Below is a small trained network, with its code and all its weights. Each question gives an input and a class and asks what happens when units are switched off, that is, made to give their printed mean instead of their output.

import numpy as np


def w(rows, s, z=0):
    codes = np.array(rows[::2]) - 128.0
    scale = np.full(codes.shape[1], s)
    scale[-1] = z or s
    return codes * scale


def norm(h):
    return h / np.sqrt((h * h).mean(-1, keepdims=True) + 1e-5)


def f(y):
    return np.maximum(y, 0)


def log_softmax(a):
    a = a - a.max(-1, keepdims=True)
    return a - np.log(np.exp(a).sum(-1, keepdims=True))


def net(x, mask):
    res = np.array(x, float).reshape(1, 3) / 4 @ E
    u = 0
    for l in range(3):
        y = f(norm(res) @ A[l][:, :-1].T + A[l][:, -1])
        res = res + np.where(mask[u : u + 13], y, B[l][:, -1]) @ B[l][:, :-1]
        u += 13
    return log_softmax(norm(res)[-1] @ U[:, :-1].T + U[:, -1])


A, B = {}, {}
E = w([
[152,26,165,164,231],'x0',
[213,193,35,124,193],'x1',
[39,214,152,249,181],'x2',
],0.0013)
A[0] = w([
[99,131,144,129,73,66],'0.n0',
[116,69,125,159,196,48],'0.n1',
[103,106,114,126,154,104],'0.n2',
[112,151,143,194,189,136],'0.n3',
[114,82,168,214,208,52],'0.n4',
[69,116,191,126,110,111],'0.n5',
[183,19,166,139,148,160],'0.n6',
[110,104,79,167,197,86],'0.n7',
[102,253,178,160,98,172],'0.n8',
[154,186,36,99,123,30],'0.n9',
[126,181,116,197,144,6],'0.n10',
[116,170,130,162,157,18],'0.n11',
[128,65,135,86,124,164],'0.n12',
],0.0031,0.0016)
B[0] = w([
[98,134,139,100,145,156],'0.n0',
[110,78,137,125,132,171],'0.n1',
[128,124,151,121,135,139],'0.n2',
[129,131,113,252,150,200],'0.n3',
[112,103,173,228,149,204],'0.n4',
[89,129,157,131,172,192],'0.n5',
[177,30,135,128,165,253],'0.n6',
[59,142,185,126,58,169],'0.n7',
[121,94,11,94,196,232],'0.n8',
[130,141,212,129,102,181],'0.n9',
[122,148,54,172,182,153],'0.n10',
[102,133,70,170,140,143],'0.n11',
[149,143,121,161,192,215],'0.n12',
],0.0033,0.0021)
A[1] = w([
[228,123,81,132,115,122],'1.n0',
[144,105,95,97,49,132],'1.n1',
[181,123,75,81,142,136],'1.n2',
[178,224,149,92,69,8],'1.n3',
[70,148,115,182,98,206],'1.n4',
[148,203,112,48,99,5],'1.n5',
[124,113,253,79,131,41],'1.n6',
[160,165,122,137,160,41],'1.n7',
[187,156,104,109,185,129],'1.n8',
[167,114,121,15,159,195],'1.n9',
[94,197,170,155,110,108],'1.n10',
[58,173,97,70,111,186],'1.n11',
[143,184,132,158,169,79],'1.n12',
],0.004,0.0021)
B[1] = w([
[156,96,137,115,129,201],'1.n0',
[154,159,104,192,201,179],'1.n1',
[177,135,85,113,98,206],'1.n2',
[96,254,89,100,108,157],'1.n3',
[151,95,139,71,165,201],'1.n4',
[113,198,67,101,68,166],'1.n5',
[120,174,75,218,31,154],'1.n6',
[132,145,164,121,132,135],'1.n7',
[118,107,180,91,93,186],'1.n8',
[117,145,49,149,95,252],'1.n9',
[153,130,109,78,165,144],'1.n10',
[112,103,204,100,119,196],'1.n11',
[150,207,121,111,143,150],'1.n12',
],0.0041,0.003)
A[2] = w([
[254,118,132,109,100,34],'2.n0',
[64,194,246,217,148,104],'2.n1',
[127,145,63,62,183,108],'2.n2',
[88,236,98,224,176,3],'2.n3',
[227,237,89,155,89,118],'2.n4',
[62,59,83,118,138,131],'2.n5',
[103,31,172,166,15,54],'2.n6',
[183,109,150,54,120,138],'2.n7',
[109,51,145,162,169,197],'2.n8',
[35,230,136,124,140,143],'2.n9',
[90,118,148,111,42,62],'2.n10',
[50,105,209,117,159,76],'2.n11',
[186,141,71,226,128,122],'2.n12',
],0.0035,0.0022)
B[2] = w([
[114,61,60,126,157,179],'2.n0',
[184,118,70,64,95,191],'2.n1',
[115,113,188,203,96,193],'2.n2',
[67,135,3,113,180,166],'2.n3',
[177,161,240,124,185,221],'2.n4',
[121,180,160,119,95,191],'2.n5',
[116,205,126,221,136,177],'2.n6',
[133,140,61,149,110,182],'2.n7',
[132,207,139,113,85,255],'2.n8',
[144,57,93,126,126,197],'2.n9',
[108,98,139,207,152,143],'2.n10',
[175,93,166,84,132,171],'2.n11',
[52,57,174,74,101,195],'2.n12',
],0.0036,0.0027)
U = w([
[231,27,35,107,90,174],'0',
[128,54,232,207,184,158],'1',
[192,255,81,70,51,154],'2',
[65,135,78,83,63,5],'3',
[64,97,201,22,120,121],'4',
[193,185,157,114,193,2],'5',
[101,150,149,223,31,132],'6',
[53,151,20,158,229,208],'7',
],0.01,0.0035)

Each question gives the input, the list of numbers given to net, and the class t.
The units are the neurons (one row each of A and B). Each row of codes is followed by its name. A weight is (code - 128) times the scale printed after its matrix; where a second scale follows, it is the last column's (A, B and U).
mask holds one flag per neuron, layer by layer. A switched-off neuron (its flag False) gives its mean, the last column of its row in B, instead of its output. The means were averaged over made-up inputs and are rounded, as every weight is.
A unit's drop is (log p(t) with every unit on - log p(t) with that unit switched off) / (log p(t) with every unit on - log p(t) with every unit switched off).
The circuit of an input: a set's keep is (log p(t) with only the set's units on - log p(t) with every unit switched off) / (log p(t) with every unit on - log p(t) with every unit switched off). Starting from the 12 units with the biggest drops (on a tie, the unit counted first), units are removed one at a time, each time the one whose removal leaves the highest keep (on an exact tie, the one counted first), for as long as the keep stays at least 0.8.
units of the circuit, in order: the units of the circuit, biggest drop first
unit that matters most: the unit with the biggest drop
top k neurons: the k neurons with the biggest drops, biggest first
top k neurons in layer l: the k neurons of layer l with the biggest drops, biggest first
drop of u: that unit's drop, to one decimal
input [-5,-2,6], class 7: units of the circuit, in order => [0.n8]
input [-4,-2,0], class 3: units of the circuit, in order => [0.n8; 1.n11; 2.n4; 0.n6]
input [-7,5,6], class 7: units of the circuit, in order => [2.n3; 2.n8]
input [2,-8,-1], class 6: units of the circuit, in order => [1.n6; 2.n6]
input [-5,6,4], class 5: top 2 neurons => [2.n4; 1.n9]
input [0,-8,-7], class 6: units of the circuit, in order => [2.n6; 1.n6]
input [0,-3,3], class 7: top 4 neurons => [0.n3; 0.n8; 1.n11; 1.n8]
input [6,-7,-5], class 6: units of the circuit, in order => [1.n6; 2.n6]
input [-3,-2,2], class 4: top 2 neurons => [1.n11; 0.n6]
input [0,2,0], class 5: top 2 neurons in layer 2 => [2.n4; 2.n8]
input [4,-1,-2], class 1: top 2 neurons => [0.n8; 0.n4]
input [-2,-4,4], class 4: top 2 neurons => [1.n4; 1.n9]
input [-1,-3,-3], class 6: top 2 neurons => [0.n8; 1.n6]
input [-7,-1,5], class 7: top 2 neurons in layer 0 => [0.n8; 0.n10]
input [-6,-5,5], class 4: unit that matters most => 1.n11
input [2,-5,8], class 7: top 2 neurons in layer 2 => [2.n3; 2.n1]
input [0,-6,5], class 4: top 2 neurons in layer 2 => [2.n11; 2.n1]
input [-2,-4,6], class 7: top 2 neurons => [0.n8; 0.n3]
input [-4,-6,-7], class 6: top 2 neurons in layer 1 => [1.n6; 1.n4]
input [8,3,-2], class 1: unit that matters most => 0.n4
input [-4,-6,7], class 4: top 2 neurons in layer 0 => [0.n12; 0.n4]
input [0,3,0], class 5: drop of 0.n6 => 0.2
